Here is a tiny trained network, its code and every weight. The questions are about switching its units off for an input and a target symbol, where a switched-off unit gives its printed mean instead of its output.

import numpy as np


def w(rows, s, z=0):
    codes = np.array(rows[::2]) - 128.0
    scale = np.full(codes.shape[1], s)
    scale[-1] = z or s
    return codes * scale


def f(y):
    return np.maximum(y, 0)


def softmax(a):
    e = np.exp(a - a.max(-1, keepdims=True))
    return e / e.sum(-1, keepdims=True)


def log_softmax(a):
    a = a - a.max(-1, keepdims=True)
    return a - np.log(np.exp(a).sum(-1, keepdims=True))


def net(x, mask):
    ids = ['ΛΠΣαεμ'.index(c) for c in x.split()]
    T = len(ids)
    res = E[ids] + P[:T]
    u = 0
    for l in range(3):
        q, k, v = (res @ M[l].T for M in (Q, K, V))
        z = softmax(np.where(np.tri(T) > 0, q @ k.T / 4**0.5, -1e9)) @ v
        res = res + np.where(mask[u], z, O[l][:, -1]) @ O[l][:, :-1]
        u += 1
        y = f(res @ A[l][:, :-1].T + A[l][:, -1])
        res = res + np.where(mask[u : u + 8], y, B[l][:, -1]) @ B[l][:, :-1]
        u += 8
    return log_softmax(res[-1] @ U[:, :-1].T + U[:, -1])


Q, K, V, O, A, B = {}, {}, {}, {}, {}, {}
E = w([
[82,203,79],'Λ',
[115,149,18],'Π',
[228,109,68],'Σ',
[7,144,46],'α',
[199,155,129],'ε',
[174,199,179],'μ',
],0.012)
P = w([
[92,125,255],'0',
[138,91,177],'1',
[147,107,136],'2',
[151,123,107],'3',
[154,132,71],'4',
[155,142,44],'5',
[150,165,33],'6',
[148,187,23],'7',
[139,221,26],'8',
[136,254,35],'9',
],0.0098)
Q[0] = w([
[150,2,128],'0.h0',
[116,72,119],'0.h0',
[45,106,133],'0.h0',
[82,97,149],'0.h0',
],0.0074)
K[0] = w([
[70,26,178],'0.h0',
[111,104,123],'0.h0',
[106,4,168],'0.h0',
[2,118,239],'0.h0',
],0.006)
V[0] = w([
[236,62,46],'0.h0',
[115,142,117],'0.h0',
[180,232,1],'0.h0',
[154,219,132],'0.h0',
],0.0093)
O[0] = w([
[97,254,229,193],'0.h0',
[125,230,133,134],'0.h0',
[200,117,97,255],'0.h0',
[126,103,43,168],'0.h0',
],0.0074,0.0083)
A[0] = w([
[254,154,101,177],'0.n0',
[174,124,84,128],'0.n1',
[136,122,50,241],'0.n2',
[184,50,189,28],'0.n3',
[111,87,237,135],'0.n4',
[177,29,89,105],'0.n5',
[147,221,17,254],'0.n6',
[201,203,173,185],'0.n7',
],0.0084,0.0037)
B[0] = w([
[153,142,91,213],'0.n0',
[161,197,63,164],'0.n1',
[78,247,114,187],'0.n2',
[122,80,116,130],'0.n3',
[155,109,167,131],'0.n4',
[117,137,80,137],'0.n5',
[104,174,195,253],'0.n6',
[127,169,143,189],'0.n7',
],0.011,0.018)
Q[1] = w([
[106,135,101],'1.h0',
[119,150,126],'1.h0',
[65,1,184],'1.h0',
[124,159,102],'1.h0',
],0.0086)
K[1] = w([
[157,95,222],'1.h0',
[25,254,179],'1.h0',
[112,95,83],'1.h0',
[153,236,117],'1.h0',
],0.0084)
V[1] = w([
[238,203,140],'1.h0',
[232,162,75],'1.h0',
[136,158,1],'1.h0',
[177,134,71],'1.h0',
],0.0075)
O[1] = w([
[76,171,136,254],'1.h0',
[119,2,198,198],'1.h0',
[119,157,231,191],'1.h0',
[169,108,113,150],'1.h0',
],0.0065,0.022)
A[1] = w([
[138,86,58,186],'1.n0',
[246,123,127,93],'1.n1',
[53,155,123,48],'1.n2',
[198,134,139,106],'1.n3',
[75,110,80,96],'1.n4',
[157,107,193,179],'1.n5',
[87,120,111,250],'1.n6',
[135,32,67,24],'1.n7',
],0.013,0.0023)
B[1] = w([
[51,20,33,130],'1.n0',
[148,66,72,137],'1.n1',
[176,125,218,249],'1.n2',
[93,58,149,149],'1.n3',
[180,11,185,135],'1.n4',
[246,118,214,143],'1.n5',
[104,64,254,143],'1.n6',
[81,152,36,129],'1.n7',
],0.0071,0.017)
Q[2] = w([
[219,134,143],'2.h0',
[185,161,118],'2.h0',
[178,104,247],'2.h0',
[252,84,101],'2.h0',
],0.012)
K[2] = w([
[85,127,254],'2.h0',
[73,179,150],'2.h0',
[124,219,157],'2.h0',
[91,158,130],'2.h0',
],0.011)
V[2] = w([
[42,169,71],'2.h0',
[144,2,233],'2.h0',
[191,104,69],'2.h0',
[126,18,112],'2.h0',
],0.0069)
O[2] = w([
[120,2,121,127],'2.h0',
[122,214,132,82],'2.h0',
[245,98,167,57],'2.h0',
[50,195,198,5],'2.h0',
],0.0089,0.026)
A[2] = w([
[73,30,81,100],'2.n0',
[30,196,167,222],'2.n1',
[87,201,103,201],'2.n2',
[79,54,81,131],'2.n3',
[90,31,240,79],'2.n4',
[147,174,1,254],'2.n5',
[118,179,45,61],'2.n6',
[132,65,173,212],'2.n7',
],0.0098,0.0033)
B[2] = w([
[121,148,255,130],'2.n0',
[149,128,46,254],'2.n1',
[103,112,184,248],'2.n2',
[156,107,209,130],'2.n3',
[210,112,130,154],'2.n4',
[61,40,138,246],'2.n5',
[127,77,169,179],'2.n6',
[163,64,87,138],'2.n7',
],0.0083,0.0092)
U = w([
[85,118,225,119],'Λ',
[49,198,80,149],'Π',
[74,118,100,203],'Σ',
[202,141,5,182],'α',
[131,153,156,112],'ε',
[163,185,178,1],'μ',
],0.015,0.0041)

Each question gives the input, a string of symbols that net reads in full, and the target symbol t.
The units are the heads (4 rows each of Q, K, V and O) and the neurons (one row each of A and B). Each row of codes is followed by its name. A weight is (code - 128) times the scale printed after its matrix; where a second scale follows, it is the last column's (O, A, B and U).
mask holds one flag per unit, layer by layer, with each layer's heads first. A switched-off unit (its flag False) gives its mean, the last column of its rows in O or B, instead of its output. The means were averaged over made-up inputs and are rounded, as every weight is.
A unit's drop is (log p(t) with every unit on - log p(t) with that unit switched off) / (log p(t) with every unit on - log p(t) with every unit switched off).
The circuit of an input: a set's keep is (log p(t) with only the set's units on - log p(t) with every unit switched off) / (log p(t) with every unit on - log p(t) with every unit switched off). Starting from the 12 units with the biggest drops (on a tie, the unit counted first), units are removed one at a time, each time the one whose removal leaves the highest keep (on an exact tie, the one counted first), for as long as the keep stays at least 0.8.
circuit, biggest first: the units of the circuit, biggest drop first
k most important neurons: the k neurons with the biggest drops, biggest first
k most important neurons of layer l: the k neurons of layer l with the biggest drops, biggest first
drop when u is switched off: that unit's drop, to one decimal
input Σ μ Π Σ Σ ε ε μ μ ε, target Λ: 3 most important neurons => (2.n1, 2.n5, 2.n6)
input Σ μ Σ Λ Π Σ Λ Π ε, target α: 2 most important neurons of layer 1 => (1.n3, 1.n5)
input Σ ε Σ α μ, target Π: 2 most important neurons => (1.n2, 1.n6)
input ε Π α Σ, target Π: 3 most important neurons => (1.n2, 1.n6, 0.n0)
input μ Π α μ, target Π: 2 most important neurons of layer 0 => (0.n2, 0.n0)
input Λ Π Σ Σ, target μ: circuit, biggest first => (0.h0, 2.h0)
input ε Π Λ Π Σ Λ μ, target Σ: 2 most important neurons of layer 0 => (0.n6, 0.n2)
input Σ μ Π, target Π: 2 most important neurons of layer 2 => (2.n1, 2.n4)
input Λ Π Σ, target α: circuit, biggest first => (1.h0)
input μ ε μ α Λ Π α ε, target Π: 3 most important neurons => (0.n2, 1.n2, 0.n6)
input Π μ Σ, target Σ: circuit, biggest first => (1.n2, 1.h0, 2.n5)
input Π Σ μ, target μ: 3 most important neurons => (0.n2, 0.n7, 1.n5)
input ε Σ μ Σ Π μ, target α: 3 most important neurons => (0.n2, 0.n6, 2.n2)
input μ Π Λ Π Λ Σ Σ Λ Σ, target Σ: circuit, biggest first => (2.n5, 1.n2, 2.n6)
input Π ε Π Π Π α, target α: 2 most important neurons => (1.n2, 2.n4)
input Σ α Π, target Π: 4 most important neurons => (1.n5, 2.n1, 0.n7, 0.n0)
input Σ α Σ, target Π: circuit, biggest first => (2.h0, 1.n2)
input μ α μ Σ ε Π μ α Σ α, target μ: 2 most important neurons of layer 0 => (0.n7, 0.n6)
input Σ Π Π μ ε Π μ μ ε, target Λ: most important neuron of layer 0 => (0.n7)
input Σ μ Σ Σ, target μ: 2 most important neurons => (0.n6, 0.n2)
input ε α Λ, target Π: 3 most important neurons => (2.n1, 1.n5, 0.n0)
input ε μ Λ, target Π: 2 most important neurons => (2.n1, 0.n2)
input Λ Λ μ Λ Π α, target α: 4 most important neurons of layer 0 => (0.n6, 0.n0, 0.n1, 0.n7)
input Π Σ α μ Σ Λ ε, target Σ: 2 most important neurons of layer 2 => (2.n5, 2.n1)
input Π Σ Π Σ μ Σ Π Λ α Λ, target Σ: drop when 2.h0 is switched off => 3.6
input Σ α Λ ε, target Σ: drop when 1.h0 is switched off => 0.7
